Below is a small trained network, with its code and all its weights. Each question gives an input and a class and asks what happens when units are switched off, that is, made to give their printed mean instead of their output.

import numpy as np


def w(rows, s, z=0):
    codes = np.array(rows[::2]) - 128.0
    scale = np.full(codes.shape[1], s)
    scale[-1] = z or s
    return codes * scale


def f(y):
    return y / 2 * (1 + np.tanh(0.7978845608 * (y + 0.044715 * y**3)))


def log_softmax(a):
    a = a - a.max(-1, keepdims=True)
    return a - np.log(np.exp(a).sum(-1, keepdims=True))


def net(x, mask):
    res = np.array(x, float).reshape(1, 4) / 4 @ E
    y = f(res @ A[0][:, :-1].T + A[0][:, -1])
    res = res + np.where(mask, y, B[0][:, -1]) @ B[0][:, :-1]
    return log_softmax(res[-1] @ U[:, :-1].T + U[:, -1])


A, B = {}, {}
E = w([
[44,25,65],'x0',
[128,127,127],'x1',
[130,62,238],'x2',
[2,193,172],'x3',
],0.0096)
A[0] = w([
[115,205,42,31],'n1',
[134,65,238,58],'n2',
[89,65,68,53],'n3',
[134,97,195,36],'n4',
[210,85,117,94],'n5',
[187,168,159,69],'n6',
[198,208,154,92],'n7',
[144,102,252,78],'n8',
[72,68,101,112],'n9',
[117,49,185,99],'n10',
[143,172,55,71],'n11',
[181,174,192,79],'n12',
[82,161,145,62],'n13',
[167,205,146,94],'n14',
[37,186,191,139],'n15',
[129,112,165,3],'n16',
[185,95,108,104],'n17',
[153,201,189,106],'n18',
[227,58,110,159],'n19',
[156,117,114,64],'n20',
[181,101,107,79],'n21',
],0.012,0.0029)
B[0] = w([
[254,196,92,189],'n1',
[231,152,80,210],'n2',
[86,38,78,185],'n3',
[203,155,103,163],'n4',
[70,209,201,207],'n5',
[71,79,106,180],'n6',
[79,27,88,210],'n7',
[210,162,65,213],'n8',
[89,57,121,183],'n9',
[185,111,72,189],'n10',
[229,172,109,176],'n11',
[86,61,97,194],'n12',
[106,182,164,150],'n13',
[95,47,81,186],'n14',
[73,222,232,208],'n15',
[158,150,111,132],'n16',
[94,161,203,183],'n17',
[41,55,89,194],'n18',
[57,192,206,246],'n19',
[111,163,143,140],'n20',
[79,193,170,173],'n21',
],0.0087,0.011)
U = w([
[104,188,220,248],'0',
[107,37,82,42],'1',
[249,172,70,104],'2',
],0.017,0.0015)

Each question gives the input, the list of numbers given to net, and the class t.
The units are the neurons (one row each of A and B). Each row of codes is followed by its name. A weight is (code - 128) times the scale printed after its matrix; where a second scale follows, it is the last column's (A, B and U).
mask holds one flag per neuron, in row order. A switched-off neuron (its flag False) gives its mean, the last column of its row in B, instead of its output. The means were averaged over made-up inputs and are rounded, as every weight is.
A unit's drop is (log p(t) with every unit on - log p(t) with that unit switched off) / (log p(t) with every unit on - log p(t) with every unit switched off).
The circuit of an input: a set's keep is (log p(t) with only the set's units on - log p(t) with every unit switched off) / (log p(t) with every unit on - log p(t) with every unit switched off). Starting from the 12 units with the biggest drops (on a tie, the unit counted first), units are removed one at a time, each time the one whose removal leaves the highest keep (on an exact tie, the one counted first), for as long as the keep stays at least 0.8.
circuit, biggest first: the units of the circuit, biggest drop first
k most important neurons: the k neurons with the biggest drops, biggest first
drop when u is switched off: that unit's drop, to one decimal
input [4,4,7,-5], class 2: circuit, biggest first => n2
input [-8,-1,1,-8], class 0: 2 most important neurons => n19, n5
input [-6,-3,6,2], class 1: circuit, biggest first => n18, n12
input [-4,-4,4,3], class 1: circuit, biggest first => n18, n19
input [-4,-5,7,-8], class 0: 2 most important neurons => n19, n5
input [-8,7,8,-6], class 1: 3 most important neurons => n7, n12, n18
input [-5,-4,-7,4], class 2: 2 most important neurons => n1, n11
input [-1,6,7,5], class 2: 2 most important neurons => n8, n2
input [4,-3,-6,5], class 2: 2 most important neurons => n1, n19
input [-8,-6,-8,-5], class 1: 2 most important neurons => n7, n14
input [-2,7,6,-6], class 0: 3 most important neurons => n19, n5, n17
input [-5,-8,-7,3], class 2: 2 most important neurons => n1, n11
input [-8,5,8,-7], class 1: 2 most important neurons => n7, n12
input [-7,-4,0,-5], class 1: circuit, biggest first => n7
input [6,-1,-2,6], class 0: 2 most important neurons => n15, n7
input [-8,8,7,4], class 1: drop when n18 is switched off => 0.3
input [-1,0,-2,-8], class 0: drop when n17 is switched off => 0.0
input [-8,2,-5,7], class 1: drop when n18 is switched off => 0.4
